[-1.58, 3.11, 1.67, 2.74, 0.39, -1.31, 0.36, 0.20, 0.67, -0.96, 2.65, -4.03, -1.45, -0.24, 1.47, -1.67, -1.46, 3.69, -0.99, -1.01, -1.41, -0.47, 0.03, -0.34] : G, HH
[-1.23, 2.01, -1.07, 0.68, 1.27, -0.30, -0.56, -0.16, -0.82, -2.10, 1.07, -6.60, -2.46, 0.95, 1.91, 0.72, -0.89, -0.91, 0.68, -1.60, -2.09, 0.17, 0.18, -0.19] : R, HH
[-4.28, -0.36, 0.36, 0.37, -0.38, -3.18, 0.19, 0.03, 0.81, -0.84, 2.97, -3.23, 0.27, 0.62, -1.15, -1.35, -0.61, 2.72, 0.72, -1.21, -1.37, 0.27, -0.06, 0.30] : G, HH
[-0.94, -1.19, 0.42, 1.32, 0.51, -2.23, 0.19, 0.15, 0.53, -0.60, 3.08, -1.84, -1.26, 1.51, -0.64, -1.17, -0.43, 1.92, 0.23, -0.72, -0.70, -0.70, 1.28, -0.52] : G, HH
[-4.84, 3.53, -0.64, -1.02, 2.77, 1.40, 1.80, -0.03, -1.01, -1.68, 1.38, -6.34, -1.09, 1.63, 2.53, -1.47, 0.56, -0.52, 1.35, -1.98, -2.39, -0.39, 0.47, -0.02] : R, JD
[-2.70, 3.68, 0.43, 0.90, -0.11, 0.88, 1.39, -0.49, 0.77, -1.58, 1.50, -4.04, 0.10, 1.01, 1.99, -0.77, -0.30, 0.65, -0.58, -1.10, -1.41, -0.19, 0.24, -0.32] : R, JD
[-6.77, 5.15, -0.40, -0.65, 2.12, -0.83, 2.04, -0.17, -0.15, -3.98, 0.75, -3.84, -1.30, 2.34, 2.16, -0.31, 0.38, -1.40, 0.81, -2.35, -1.96, 0.92, -0.27, 0.53] : R, HH
[-1.02, 4.31, -0.94, -1.05, 0.27, 1.68, 1.53, -0.02, -0.14, -0.99, -0.27, -3.57, -1.46, 1.11, 1.95, -0.29, -1.11, 0.11, -0.35, -2.32, -1.41, -1.54, 0.18, -0.52] : R, JD
[-4.17, 3.42, 0.25, 0.46, 2.17, -0.44, 1.31, -0.37, 0.98, -2.35, 1.24, -2.84, -1.12, 3.77, 2.14, -0.90, -0.07, 0.76, 0.83, -1.47, -0.72, 0.31, 0.36, 0.19] : R, JD
[-2.39, 1.97, -2.24, -0.39, 0.59, 0.82, -1.22, 0.43, -0.81, -1.05, -1.08, -7.18, -2.56, 0.45, 2.11, -0.70, 0.78, -1.58, 0.16, -2.64, -2.76, -0.77, 0.46, -0.63] : R, JD
[-0.80, 2.76, -0.48, 1.69, 1.58, -0.29, 0.30, -0.43, 0.45, -1.86, 1.73, -7.59, -0.93, 0.35, 1.53, -1.08, -1.50, 1.89, 0.49, 0.62, -0.42, 0.83, -0.01, -0.29] : R, HH
[-3.96, 1.44, 2.51, 1.00, -0.96, 0.29, 1.27, -0.69, 1.76, 0.42, 4.49, -5.03, -0.03, 0.33, -0.32, -1.74, -0.63, 4.97, -0.97, -0.68, -1.13, -0.21, 0.03, -0.80] : G, HH
[-6.63, 2.84, 0.58, 1.66, 0.29, -2.64, 0.71, 0.02, 0.81, -2.44, 2.53, -5.78, -0.98, 1.62, 0.61, -1.02, -0.34, 1.61, -0.19, -2.03, 6.25, -0.37, -0.16, -0.08] : G, HH
[-6.09, 4.50, -0.72, -1.70, 1.22, 1.70, 1.08, -0.61, -0.32, 0.37, 1.34, -8.59, -0.89, 1.78, 1.71, -1.33, 0.09, 0.84, -0.31, -1.96, -2.45, -0.40, 0.13, -0.80] : R, HH
[-1.69, 2.98, -1.61, -0.19, 1.90, 1.59, 0.96, 0.92, -0.22, -1.92, 0.92, -7.40, -1.74, 0.97, 2.14, -0.25, 0.59, -0.38, -0.02, -2.07, -1.26, 0.20, 0.25, -0.84] : R, JD
[-2.61, 2.38, 0.83, 0.76, -1.16, 0.70, 0.59, 0.86, 1.19, 0.08, 2.63, -5.89, -1.30, 0.32, 1.03, -2.65, -0.94, 3.26, -0.80, -1.05, -1.98, -0.24, -0.42, -0.23] : G, JD
[-4.72, 4.90, 0.66, -0.60, 0.51, 0.93, 1.41, -0.57, 0.26, -2.29, 1.04, -3.19, -2.69, 2.13, 2.56, 0.51, 0.07, -0.84, -0.57, -3.04, -2.29, -0.34, 0.49, -0.04] : R, HH
[-6.19, 5.83, -0.88, -1.47, 1.50, 0.79, 0.43, -0.15, -0.32, -3.01, -0.15, -4.26, -1.75, 2.20, 1.14, -0.42, -0.52, 0.30, 0.61, -1.22, -1.64, -0.74, 0.47, 0.05] : R, QF
[-3.59, 2.18, 0.67, 0.41, 0.32, -0.07, 0.40, -0.92, 1.13, -0.91, 1.95, -5.78, -0.20, 0.08, 0.96, -1.93, -0.50, 3.86, -0.71, -0.02, -0.60, -0.33, -0.26, -0.25] : G, QF
[-3.01, 3.92, -0.40, -0.30, 1.40, -0.01, 0.99, 0.08, -0.79, -1.68, 0.76, -5.33, -1.63, 1.00, 1.58, -2.25, 0.27, 0.14, 0.54, -1.96, -2.08, 0.05, 0.37, -1.09] : R, JD
[-5.23, 2.49, -0.95, -1.72, 1.73, -0.20, 1.24, 0.88, -1.39, -3.03, 0.92, -5.04, -1.52, 3.85, 1.54, -0.64, 1.36, -1.74, 1.35, -2.38, -2.26, 0.28, -0.29, 0.11] : R, QF
